Below are the code and all the weights of a small trained network. Each question names an input and a target symbol and asks about switching units off, where a switched-off unit gives its printed mean instead of its output.

import numpy as np


def w(rows, s, z=0):
    codes = np.array(rows[::2]) - 128.0
    scale = np.full(codes.shape[1], s)
    scale[-1] = z or s
    return codes * scale


def norm(h):
    return h / np.sqrt((h * h).mean(-1, keepdims=True) + 1e-5)


def softmax(a):
    e = np.exp(a - a.max(-1, keepdims=True))
    return e / e.sum(-1, keepdims=True)


def log_softmax(a):
    a = a - a.max(-1, keepdims=True)
    return a - np.log(np.exp(a).sum(-1, keepdims=True))


def net(x, mask):
    ids = ['βηθλξτψω'.index(c) for c in x.split()]
    T = len(ids)
    res = E[ids] + P[:T]
    u = 0
    for l in range(3):
        r = norm(res)
        for j in range(3):
            rows = slice(4 * j, 4 * j + 4)
            q, k, v = (r @ M[l][rows].T for M in (Q, K, V))
            z = softmax(np.where(np.tri(T) > 0, q @ k.T / 4**0.5, -1e9)) @ v
            o = O[l][rows]
            res = res + np.where(mask[u + j], z, o[:, -1]) @ o[:, :-1]
        u += 3
    return log_softmax(norm(res)[-1] @ U[:, :-1].T + U[:, -1])


Q, K, V, O = {}, {}, {}, {}
E = w([
[142,118,208,68,118,46],'β',
[248,46,89,231,85,149],'η',
[93,64,106,171,48,112],'θ',
[167,120,162,106,199,68],'λ',
[252,36,107,150,214,185],'ξ',
[79,13,167,90,73,182],'τ',
[81,111,162,69,143,105],'ψ',
[115,119,243,231,190,109],'ω',
],0.016)
P = w([
[198,148,149,2,156,206],'0',
[210,207,102,238,86,17],'1',
[215,90,87,143,183,9],'2',
[155,73,88,152,153,38],'3',
[132,66,92,124,162,47],'4',
[165,104,92,108,156,43],'5',
],0.0063)
Q[0] = w([
[130,83,86,141,172,177],'0.h0',
[148,140,154,180,145,150],'0.h0',
[167,131,115,193,175,118],'0.h0',
[151,154,131,190,153,170],'0.h0',
[92,176,86,127,77,146],'0.h1',
[116,85,171,88,141,80],'0.h1',
[110,150,82,116,123,248],'0.h1',
[171,123,101,166,141,156],'0.h1',
[155,122,133,82,129,150],'0.h2',
[90,118,79,167,125,158],'0.h2',
[173,134,142,179,125,173],'0.h2',
[151,94,92,28,106,100],'0.h2',
],0.015)
K[0] = w([
[68,82,100,128,214,157],'0.h0',
[103,96,151,172,160,135],'0.h0',
[31,86,155,162,138,64],'0.h0',
[92,73,159,196,122,82],'0.h0',
[122,137,191,181,34,66],'0.h1',
[119,135,235,112,127,218],'0.h1',
[151,48,64,251,93,75],'0.h1',
[124,55,70,117,143,70],'0.h1',
[182,135,121,84,219,126],'0.h2',
[154,154,136,156,169,70],'0.h2',
[97,113,170,244,176,102],'0.h2',
[134,96,47,28,138,160],'0.h2',
],0.011)
V[0] = w([
[74,113,35,95,146,154],'0.h0',
[95,168,95,98,127,122],'0.h0',
[76,73,226,135,214,111],'0.h0',
[141,59,158,107,123,101],'0.h0',
[137,153,188,209,179,138],'0.h1',
[84,149,194,156,198,120],'0.h1',
[109,167,141,154,41,86],'0.h1',
[2,164,51,70,168,83],'0.h1',
[133,158,200,212,181,81],'0.h2',
[168,99,133,114,76,227],'0.h2',
[94,78,193,165,63,88],'0.h2',
[146,123,94,40,147,60],'0.h2',
],0.0096)
O[0] = w([
[183,55,112,179,62,93,90],'0.h0',
[181,59,203,140,99,96,111],'0.h0',
[131,212,166,168,169,136,254],'0.h0',
[93,194,87,116,188,133,213],'0.h0',
[170,57,103,82,94,156,80],'0.h1',
[143,54,49,144,109,226,154],'0.h1',
[28,217,174,2,182,104,16],'0.h1',
[134,46,190,109,133,133,114],'0.h1',
[167,171,155,122,197,145,96],'0.h2',
[92,103,97,143,138,132,136],'0.h2',
[184,177,108,106,227,162,124],'0.h2',
[104,83,141,157,102,159,226],'0.h2',
],0.007,0.0088)
Q[1] = w([
[92,43,144,197,161,125],'1.h0',
[107,76,175,152,159,67],'1.h0',
[128,190,218,80,69,69],'1.h0',
[75,169,120,189,144,1],'1.h0',
[183,139,167,179,124,152],'1.h1',
[159,105,115,191,183,93],'1.h1',
[121,56,118,175,102,116],'1.h1',
[182,91,116,134,116,105],'1.h1',
[165,128,179,86,173,248],'1.h2',
[68,139,110,78,157,120],'1.h2',
[109,134,69,169,81,151],'1.h2',
[202,204,181,126,103,123],'1.h2',
],0.0097)
K[1] = w([
[143,101,89,115,66,197],'1.h0',
[127,72,145,68,88,215],'1.h0',
[26,159,79,169,2,104],'1.h0',
[56,64,148,107,67,86],'1.h0',
[47,113,126,109,149,152],'1.h1',
[147,115,128,115,60,195],'1.h1',
[108,129,96,91,28,76],'1.h1',
[113,45,91,216,163,190],'1.h1',
[215,123,78,123,118,114],'1.h2',
[181,209,159,111,147,77],'1.h2',
[86,152,80,125,95,105],'1.h2',
[145,113,94,204,168,149],'1.h2',
],0.01)
V[1] = w([
[174,140,89,184,105,185],'1.h0',
[182,169,101,181,163,78],'1.h0',
[139,187,46,80,168,208],'1.h0',
[116,146,62,117,149,108],'1.h0',
[89,82,141,94,164,128],'1.h1',
[74,98,143,120,58,42],'1.h1',
[150,134,66,106,169,76],'1.h1',
[169,216,114,102,189,126],'1.h1',
[173,113,169,144,218,124],'1.h2',
[141,192,2,196,41,114],'1.h2',
[23,130,211,142,79,166],'1.h2',
[169,213,49,27,202,124],'1.h2',
],0.0092)
O[1] = w([
[155,135,225,104,48,60,160],'1.h0',
[237,185,149,90,225,65,109],'1.h0',
[129,252,100,162,88,197,89],'1.h0',
[119,159,80,114,149,35,87],'1.h0',
[171,155,60,158,118,87,151],'1.h1',
[197,141,123,124,240,86,128],'1.h1',
[74,131,70,140,134,191,84],'1.h1',
[76,146,136,214,185,198,52],'1.h1',
[59,100,87,118,37,254,163],'1.h2',
[115,131,127,148,40,89,79],'1.h2',
[130,79,132,137,229,159,173],'1.h2',
[14,164,109,127,67,213,2],'1.h2',
],0.0049,0.0091)
Q[2] = w([
[109,136,118,146,28,65],'2.h0',
[20,87,43,113,100,114],'2.h0',
[91,183,157,107,29,31],'2.h0',
[138,146,238,90,137,91],'2.h0',
[254,78,222,155,85,173],'2.h1',
[155,138,46,102,208,150],'2.h1',
[241,177,238,113,141,185],'2.h1',
[179,204,220,126,93,240],'2.h1',
[80,84,147,123,238,174],'2.h2',
[86,155,199,47,227,72],'2.h2',
[158,201,185,117,149,178],'2.h2',
[124,94,154,185,102,100],'2.h2',
],0.0095)
K[2] = w([
[103,104,133,83,104,8],'2.h0',
[175,69,79,90,36,115],'2.h0',
[78,78,147,68,122,86],'2.h0',
[59,163,151,77,242,117],'2.h0',
[144,151,142,195,180,174],'2.h1',
[202,54,85,145,96,134],'2.h1',
[139,118,153,196,218,215],'2.h1',
[122,139,146,234,150,200],'2.h1',
[149,155,164,63,102,63],'2.h2',
[156,140,224,161,152,96],'2.h2',
[123,159,99,165,102,115],'2.h2',
[91,119,126,139,166,152],'2.h2',
],0.013)
V[2] = w([
[153,171,195,131,78,173],'2.h0',
[105,168,184,176,127,77],'2.h0',
[188,176,96,116,22,112],'2.h0',
[147,83,149,166,53,93],'2.h0',
[122,76,109,113,186,183],'2.h1',
[75,96,133,180,184,192],'2.h1',
[203,1,126,122,121,110],'2.h1',
[73,186,136,76,126,57],'2.h1',
[138,147,148,67,180,198],'2.h2',
[80,98,184,137,88,152],'2.h2',
[24,196,163,122,105,145],'2.h2',
[209,82,105,100,142,36],'2.h2',
],0.0089)
O[2] = w([
[162,52,106,95,191,145,97],'2.h0',
[137,107,205,164,234,114,123],'2.h0',
[193,80,120,78,125,143,100],'2.h0',
[207,198,206,110,163,84,162],'2.h0',
[149,103,72,192,59,146,166],'2.h1',
[93,130,183,228,161,132,147],'2.h1',
[85,81,154,144,66,102,254],'2.h1',
[99,151,8,117,138,44,52],'2.h1',
[211,147,210,145,148,81,109],'2.h2',
[163,113,148,124,130,43,117],'2.h2',
[254,85,118,145,117,101,17],'2.h2',
[4,157,77,97,83,193,206],'2.h2',
],0.0062,0.0075)
U = w([
[117,105,120,41,183,110,90],'β',
[88,133,73,106,152,88,158],'η',
[60,168,140,174,63,90,106],'θ',
[68,59,184,139,137,75,177],'λ',
[134,125,114,124,48,151,175],'ξ',
[137,145,128,72,138,2,150],'τ',
[208,98,206,127,149,72,4],'ψ',
[92,182,189,148,205,127,129],'ω',
],0.0096,0.0027)

Each question gives the input, a string of symbols that net reads in full, and the target symbol t.
The units are the heads (4 rows each of Q, K, V and O). Each row of codes is followed by its name. A weight is (code - 128) times the scale printed after its matrix; where a second scale follows, it is the last column's (O and U).
mask holds one flag per head, layer by layer. A switched-off head (its flag False) gives its mean, the last column of its rows in O, instead of its output. The means were averaged over made-up inputs and are rounded, as every weight is.
A unit's drop is (log p(t) with every unit on - log p(t) with that unit switched off) / (log p(t) with every unit on - log p(t) with every unit switched off).
The circuit of an input: a set's keep is (log p(t) with only the set's units on - log p(t) with every unit switched off) / (log p(t) with every unit on - log p(t) with every unit switched off). Starting from all 9 units, units are removed one at a time, each time the one whose removal leaves the highest keep (on an exact tie, the one counted first), for as long as the keep stays at least 0.8.
circuit, biggest first: the units of the circuit, biggest drop first
unit that matters most: the unit with the biggest drop
which heads matter: for each layer, one digit per head in row order, 1 if its drop is at least 0.15 and else 0, layers parted by /
drop of u: that unit's drop, to one decimal
input τ ψ ψ ξ ψ β, target θ: circuit, biggest first => [0.h2 1.h0]
input λ ξ ψ τ ψ, target ψ: which heads matter => 010 / 111 / 000
input ξ ψ ψ β, target τ: which heads matter => 010 / 001 / 010
input ξ τ ξ λ τ, target τ: circuit, biggest first => [1.h2 1.h0 2.h1 0.h1]
input τ β ψ ψ λ, target θ: circuit, biggest first => [0.h2 1.h2 1.h0]
input ω ψ β β, target ξ: which heads matter => 010 / 001 / 000
input β λ λ ψ ψ β, target ω: which heads matter => 010 / 010 / 001
input ψ λ ω η, target ω: circuit, biggest first => [0.h2 0.h0]
input θ ω ψ ψ ψ ψ, target η: which heads matter => 101 / 001 / 010
input θ ψ τ θ ω τ, target η: which heads matter => 111 / 001 / 010
input β ξ λ η ψ ψ, target ω: which heads matter => 000 / 010 / 001
input ξ θ ψ θ, target τ: circuit, biggest first => [1.h2 2.h1 2.h0 0.h1]
input β λ η λ, target ω: circuit, biggest first => [1.h1 0.h1]
input ψ ξ λ ψ η, target ψ: which heads matter => 001 / 110 / 000
input λ ψ τ, target ψ: circuit, biggest first => [1.h2 2.h2]
input θ ψ θ, target η: which heads matter => 111 / 000 / 010
input θ ψ θ ψ η ψ, target η: circuit, biggest first => [0.h2 2.h1 1.h2]
input ω ψ ψ ψ, target ξ: circuit, biggest first => [0.h1]
input ψ ψ λ ω ξ, target ω: which heads matter => 101 / 100 / 000
input ξ β ψ η, target ψ: circuit, biggest first => [1.h0 0.h1 0.h2]
input ξ ω ω λ ξ, target ω: unit that matters most => 0.h0
input β ψ ψ θ, target ω: circuit, biggest first => [0.h1 1.h1 0.h2]
input τ η ξ, target τ: unit that matters most => 1.h0
input ξ ψ ψ λ, target τ: circuit, biggest first => [1.h2 0.h1 2.h1 2.h0]
input λ β ω ω ψ β, target ψ: which heads matter => 010 / 001 / 001
input β ψ ξ ξ ψ, target ω: circuit, biggest first => [2.h2 0.h1 1.h0]
input ω ψ ψ β, target ξ: unit that matters most => 0.h1
input ξ ψ τ, target τ: drop of 2.h1 => 0.2
